Below are the code and all the weights of a small trained network. Each question names an input and a class and asks about switching units off, where a switched-off unit gives its printed mean instead of its output.

import numpy as np


def w(rows, s, z=0):
    codes = np.array(rows[::2]) - 128.0
    scale = np.full(codes.shape[1], s)
    scale[-1] = z or s
    return codes * scale


def norm(h):
    return h / np.sqrt((h * h).mean(-1, keepdims=True) + 1e-5)


def f(y):
    return np.maximum(y, 0)


def log_softmax(a):
    a = a - a.max(-1, keepdims=True)
    return a - np.log(np.exp(a).sum(-1, keepdims=True))


def net(x, mask):
    res = np.array(x, float).reshape(1, 8) / 4 @ E
    u = 0
    for l in range(3):
        y = f(norm(res) @ A[l][:, :-1].T + A[l][:, -1])
        res = res + np.where(mask[u : u + 5], y, B[l][:, -1]) @ B[l][:, :-1]
        u += 5
    return log_softmax(norm(res)[-1] @ U[:, :-1].T + U[:, -1])


A, B = {}, {}
E = w([
[60,178,191,96,79,114,148,118],'x0',
[223,186,137,150,54,162,254,93],'x1',
[64,205,34,160,165,249,95,86],'x2',
[128,128,130,133,124,132,125,133],'x3',
[125,131,140,150,122,141,119,151],'x4',
[125,128,138,150,120,139,118,152],'x5',
[174,254,131,173,163,34,55,118],'x6',
[128,127,121,119,131,121,133,118],'x7',
],0.0067)
A[0] = w([
[248,47,66,168,187,136,101,153,7],'L0N0',
[187,194,136,152,162,173,211,143,89],'L0N1',
[159,111,208,162,114,61,98,109,134],'L0N2',
[2,218,254,70,47,105,165,121,2],'L0N3',
[132,202,122,55,227,136,71,189,67],'L0N4',
],0.0059,0.0061)
B[0] = w([
[94,125,169,183,136,123,132,25,185],'L0N0',
[108,102,83,109,65,103,82,127,224],'L0N1',
[85,181,73,111,189,139,207,167,252],'L0N2',
[115,88,185,226,150,102,114,3,237],'L0N3',
[139,109,146,124,53,152,109,126,231],'L0N4',
],0.012,0.0027)
A[1] = w([
[180,108,176,82,109,92,125,131,104],'L1N0',
[114,105,141,117,152,133,189,159,74],'L1N1',
[113,81,180,111,183,129,75,139,138],'L1N2',
[255,61,84,203,208,149,134,124,53],'L1N3',
[188,66,217,114,140,28,169,179,1],'L1N4',
],0.0091,0.0044)
B[1] = w([
[148,109,94,220,132,136,165,109,163],'L1N0',
[176,122,166,3,198,158,208,196,171],'L1N1',
[134,137,157,115,126,69,104,151,254],'L1N2',
[39,124,236,191,88,72,127,24,211],'L1N3',
[96,194,70,201,254,201,200,182,224],'L1N4',
],0.0078,0.004)
A[2] = w([
[133,26,184,60,130,200,157,156,121],'L2N0',
[85,184,65,145,130,196,109,110,57],'L2N1',
[120,109,135,100,151,67,66,192,60],'L2N2',
[187,217,126,130,137,27,93,161,3],'L2N3',
[245,168,137,160,46,136,180,129,63],'L2N4',
],0.012,0.0047)
B[2] = w([
[198,205,123,159,78,133,52,120,236],'L2N0',
[165,134,157,138,175,64,223,181,253],'L2N1',
[57,44,80,42,123,136,196,91,220],'L2N2',
[218,128,149,149,45,209,91,135,227],'L2N3',
[10,36,100,25,183,119,55,145,212],'L2N4',
],0.013,0.0056)
U = w([
[146,174,96,128,206,92,208,197,106],'0',
[45,64,89,17,119,119,90,122,6],'1',
[98,121,182,185,119,77,109,31,213],'2',
[248,159,122,112,69,162,63,145,190],'3',
],0.017,0.0024)

Each question gives the input, the list of numbers given to net, and the class t.
The units are the neurons (one row each of A and B). Each row of codes is followed by its name. A weight is (code - 128) times the scale printed after its matrix; where a second scale follows, it is the last column's (A, B and U).
mask holds one flag per neuron, layer by layer. A switched-off neuron (its flag False) gives its mean, the last column of its row in B, instead of its output. The means were averaged over made-up inputs and are rounded, as every weight is.
A unit's drop is (log p(t) with every unit on - log p(t) with that unit switched off) / (log p(t) with every unit on - log p(t) with every unit switched off).
The circuit of an input: a set's keep is (log p(t) with only the set's units on - log p(t) with every unit switched off) / (log p(t) with every unit on - log p(t) with every unit switched off). Starting from the 12 units with the biggest drops (on a tie, the unit counted first), units are removed one at a time, each time the one whose removal leaves the highest keep (on an exact tie, the one counted first), for as long as the keep stays at least 0.8.
units of the circuit, in order: the units of the circuit, biggest drop first
k most important neurons: the k neurons with the biggest drops, biggest first
k most important neurons of layer l: the k neurons of layer l with the biggest drops, biggest first
input [0,4,0,-7,6,-8,7,-3], class 3: units of the circuit, in order -> [L2N3]
input [1,1,4,1,-8,8,3,0], class 0: 2 most important neurons -> [L2N1 L1N2]
input [-8,6,7,4,3,-4,8,8], class 2: 2 most important neurons -> [L1N3 L0N2]
input [8,-1,-6,2,-1,-6,-8,-6], class 2: 4 most important neurons -> [L0N3 L2N3 L1N4 L1N0]
input [6,-6,-2,-4,-8,-5,-7,-5], class 3: 2 most important neurons -> [L2N0 L2N4]
input [-7,5,-2,2,5,-1,3,-7], class 2: 2 most important neurons -> [L1N3 L0N0]
input [2,-1,-2,0,0,8,-3,-4], class 3: 2 most important neurons -> [L2N0 L1N1]
input [8,0,-4,2,1,7,-7,-1], class 2: 2 most important neurons -> [L0N3 L2N3]
input [-2,6,-5,-4,3,7,6,8], class 1: 2 most important neurons of layer 2 -> [L2N4 L2N0]
input [-6,-5,-3,2,-8,0,2,3], class 2: 2 most important neurons -> [L1N3 L0N0]
input [-5,8,-6,-1,2,8,-3,8], class 1: 2 most important neurons of layer 2 -> [L2N4 L2N1]
input [-5,-4,-7,4,2,-4,6,7], class 0: 3 most important neurons -> [L1N4 L0N2 L2N0]
input [5,3,-7,-5,-4,-4,-7,-6], class 0: 2 most important neurons of layer 0 -> [L0N4 L0N1]
input [-8,-4,-7,5,5,7,-6,-5], class 2: 2 most important neurons of layer 2 -> [L2N1 L2N0]
input [-6,-5,-5,1,-2,-7,-1,6], class 2: units of the circuit, in order -> [L1N3]
input [-6,8,5,3,-6,-2,-7,-7], class 1: 2 most important neurons -> [L2N4 L2N3]
input [-8,6,4,3,3,0,8,-7], class 2: 2 most important neurons of layer 0 -> [L0N0 L0N2]
input [1,7,0,3,3,8,-6,-3], class 1: 2 most important neurons of layer 2 -> [L2N4 L2N3]
input [6,-4,-5,-4,3,2,-1,7], class 2: 2 most important neurons of layer 2 -> [L2N1 L2N4]
input [7,2,-8,4,0,-4,2,-4], class 0: units of the circuit, in order -> [L1N4]
